Below is a small trained network, with its code and all its weights. Each question gives an input and a class and asks what happens when units are switched off, that is, made to give their printed mean instead of their output.

import numpy as np


def w(rows, s, z=0):
    codes = np.array(rows[::2]) - 128.0
    scale = np.full(codes.shape[1], s)
    scale[-1] = z or s
    return codes * scale


def norm(h):
    return h / np.sqrt((h * h).mean(-1, keepdims=True) + 1e-5)


def f(y):
    return np.maximum(y, 0)


def log_softmax(a):
    a = a - a.max(-1, keepdims=True)
    return a - np.log(np.exp(a).sum(-1, keepdims=True))


def net(x, mask):
    res = np.array(x, float).reshape(1, 5) / 4 @ E
    u = 0
    for l in range(2):
        y = f(norm(res) @ A[l][:, :-1].T + A[l][:, -1])
        res = res + np.where(mask[u : u + 15], y, B[l][:, -1]) @ B[l][:, :-1]
        u += 15
    return log_softmax(norm(res)[-1] @ U[:, :-1].T + U[:, -1])


A, B = {}, {}
E = w([
[22,131,97,162,110,124,184,57,97,133,151],'x0',
[167,149,74,117,195,149,172,118,98,83,141],'x1',
[125,216,145,63,83,92,193,110,191,106,92],'x2',
[103,129,123,106,77,142,118,180,129,68,216],'x3',
[116,174,172,118,174,255,149,137,236,195,193],'x4',
],0.0088)
A[0] = w([
[144,120,135,157,241,91,134,100,120,235,16,37],'0.n0',
[157,50,105,115,153,27,142,136,85,139,99,92],'0.n1',
[214,153,122,97,200,158,169,150,67,86,133,47],'0.n2',
[141,119,145,94,128,158,135,75,108,207,4,9],'0.n3',
[24,136,126,174,82,130,192,5,108,134,166,6],'0.n4',
[140,111,149,75,43,151,99,211,108,46,229,34],'0.n5',
[255,142,182,88,123,139,62,235,161,128,64,2],'0.n6',
[160,128,32,132,215,133,185,122,145,63,149,46],'0.n7',
[126,170,168,62,132,135,153,93,171,108,125,55],'0.n8',
[17,93,103,110,93,161,155,191,137,50,184,53],'0.n9',
[112,135,137,163,29,139,48,172,196,194,60,60],'0.n10',
[62,87,221,126,53,61,61,170,138,210,125,80],'0.n11',
[135,218,165,15,62,52,186,98,180,112,83,46],'0.n12',
[113,21,119,216,201,192,4,155,29,164,163,19],'0.n13',
[95,144,131,187,181,195,87,161,114,166,158,130],'0.n14',
],0.0086,0.0046)
B[0] = w([
[63,183,178,201,169,147,112,212,127,115,128,203],'0.n0',
[127,147,133,65,106,137,78,138,77,152,144,206],'0.n1',
[122,133,145,133,145,136,181,61,133,54,218,175],'0.n2',
[77,191,166,161,165,129,115,194,125,70,119,172],'0.n3',
[126,119,58,165,159,48,123,79,189,179,195,212],'0.n4',
[90,206,182,225,191,124,100,187,112,144,63,211],'0.n5',
[121,125,48,149,160,18,121,81,185,193,190,221],'0.n6',
[89,86,210,166,113,138,134,73,134,60,141,175],'0.n7',
[135,50,131,136,98,159,129,161,134,155,113,178],'0.n8',
[101,168,125,154,209,127,124,158,107,139,83,194],'0.n9',
[125,123,177,139,174,135,207,65,107,79,174,190],'0.n10',
[174,108,132,120,159,165,152,84,95,1,172,211],'0.n11',
[187,62,77,142,93,197,166,201,151,126,57,254],'0.n12',
[175,97,80,158,60,166,213,194,193,135,109,247],'0.n13',
[133,74,127,78,110,141,112,110,87,185,95,184],'0.n14',
],0.0096,0.0091)
A[1] = w([
[174,108,128,94,78,39,26,166,60,70,97,83],'1.n0',
[105,136,118,84,81,122,107,160,78,188,99,89],'1.n1',
[81,99,162,80,116,139,54,131,176,203,117,89],'1.n2',
[186,47,154,177,106,163,53,159,35,185,179,30],'1.n3',
[136,211,150,66,48,100,204,127,200,91,59,9],'1.n4',
[120,105,114,175,117,158,156,106,122,133,153,135],'1.n5',
[135,102,164,74,172,212,175,107,171,227,172,91],'1.n6',
[156,192,148,103,162,175,107,147,176,192,143,106],'1.n7',
[138,134,201,128,185,184,152,146,155,156,161,76],'1.n8',
[96,95,171,21,150,198,98,114,154,185,122,39],'1.n9',
[68,205,187,190,132,131,95,168,133,125,62,44],'1.n10',
[255,144,166,105,139,78,49,174,163,120,166,122],'1.n11',
[101,154,129,177,127,36,131,89,189,172,147,144],'1.n12',
[148,114,172,134,152,188,136,13,106,12,147,2],'1.n13',
[146,116,95,114,100,116,151,172,64,121,133,137],'1.n14',
],0.0092,0.003)
B[1] = w([
[95,205,140,107,74,172,85,73,87,172,108,209],'1.n0',
[174,138,157,95,97,124,128,121,124,68,211,140],'1.n1',
[168,165,145,107,120,117,121,135,112,108,146,145],'1.n2',
[105,123,147,99,136,169,152,125,206,124,55,202],'1.n3',
[121,46,138,152,113,189,144,188,151,177,115,188],'1.n4',
[161,131,156,55,149,96,127,142,158,120,146,249],'1.n5',
[163,178,124,89,90,58,122,93,73,111,66,250],'1.n6',
[101,129,85,137,91,124,52,88,99,89,119,195],'1.n7',
[107,145,141,134,73,118,87,118,74,106,87,241],'1.n8',
[83,161,94,82,71,102,50,90,73,125,125,152],'1.n9',
[160,172,138,63,193,163,99,193,87,156,176,251],'1.n10',
[2,57,83,144,162,78,150,49,146,159,181,211],'1.n11',
[142,81,135,115,166,123,96,126,84,163,210,255],'1.n12',
[157,138,230,62,71,102,148,114,156,44,152,211],'1.n13',
[163,141,182,40,120,148,91,88,159,187,85,213],'1.n14',
],0.009,0.0054)
U = w([
[174,23,68,155,57,202,192,205,182,181,48,170],'0',
[85,75,48,179,187,30,108,43,152,204,196,249],'1',
[80,222,173,205,215,150,74,213,72,122,98,86],'2',
[125,208,124,55,5,127,54,35,52,154,72,165],'3',
[136,90,224,135,112,122,198,71,130,22,166,107],'4',
[206,113,135,96,141,128,155,179,87,176,198,57],'5',
],0.011,0.0015)

Each question gives the input, the list of numbers given to net, and the class t.
The units are the neurons (one row each of A and B). Each row of codes is followed by its name. A weight is (code - 128) times the scale printed after its matrix; where a second scale follows, it is the last column's (A, B and U).
mask holds one flag per neuron, layer by layer. A switched-off neuron (its flag False) gives its mean, the last column of its row in B, instead of its output. The means were averaged over made-up inputs and are rounded, as every weight is.
A unit's drop is (log p(t) with every unit on - log p(t) with that unit switched off) / (log p(t) with every unit on - log p(t) with every unit switched off).
The circuit of an input: a set's keep is (log p(t) with only the set's units on - log p(t) with every unit switched off) / (log p(t) with every unit on - log p(t) with every unit switched off). Starting from the 12 units with the biggest drops (on a tie, the unit counted first), units are removed one at a time, each time the one whose removal leaves the highest keep (on an exact tie, the one counted first), for as long as the keep stays at least 0.8.
circuit, biggest first: the units of the circuit, biggest drop first
top k neurons: the k neurons with the biggest drops, biggest first
k most important neurons of layer l: the k neurons of layer l with the biggest drops, biggest first
input [-2,-8,-5,1,0], class 4: circuit, biggest first -> [0.n11]
input [-1,-5,-2,-8,8], class 2: top 2 neurons -> [0.n0 0.n3]
input [3,0,-6,6,-5], class 0: top 4 neurons -> [0.n13 0.n0 0.n3 1.n3]
input [-1,7,0,-8,0], class 2: 4 most important neurons of layer 0 -> [0.n0 0.n3 0.n11 0.n10]
input [3,-6,-6,0,4], class 0: top 4 neurons -> [0.n13 0.n14 0.n2 0.n7]
input [-2,6,-4,8,8], class 2: top 3 neurons -> [0.n5 0.n9 0.n1]
input [-2,-6,4,0,7], class 3: top 2 neurons -> [0.n13 1.n6]
input [-7,8,-7,-2,-6], class 4: 3 most important neurons of layer 0 -> [0.n2 0.n12 0.n7]
input [-3,5,1,3,-2], class 4: top 3 neurons -> [0.n2 0.n7 1.n13]
input [6,6,-5,0,-7], class 3: 4 most important neurons of layer 0 -> [0.n1 0.n6 0.n12 0.n10]
input [0,-6,5,0,-4], class 4: 3 most important neurons of layer 0 -> [0.n11 0.n10 0.n13]
input [4,5,2,-5,-6], class 3: top 2 neurons -> [0.n1 0.n5]
input [0,-5,6,-6,-2], class 0: 2 most important neurons of layer 0 -> [0.n12 0.n5]
input [4,8,-1,-5,0], class 4: circuit, biggest first -> [0.n7]
input [2,5,-5,-2,-6], class 3: 3 most important neurons of layer 1 -> [1.n14 1.n0 1.n4]
input [-6,2,4,7,6], class 2: 2 most important neurons of layer 1 -> [1.n8 1.n10]
input [0,6,-5,-5,-5], class 4: top 2 neurons -> [0.n2 0.n7]
input [-7,-6,5,7,-3], class 1: top 3 neurons -> [0.n6 1.n11 0.n0]
input [-6,5,2,2,6], class 1: circuit, biggest first -> [0.n6 1.n11]
input [-8,2,7,2,1], class 1: 2 most important neurons of layer 0 -> [0.n6 0.n13]
input [-4,-1,-1,-8,-7], class 2: top 2 neurons -> [0.n0 0.n3]
input [-8,8,-4,6,-2], class 1: circuit, biggest first -> [1.n11]
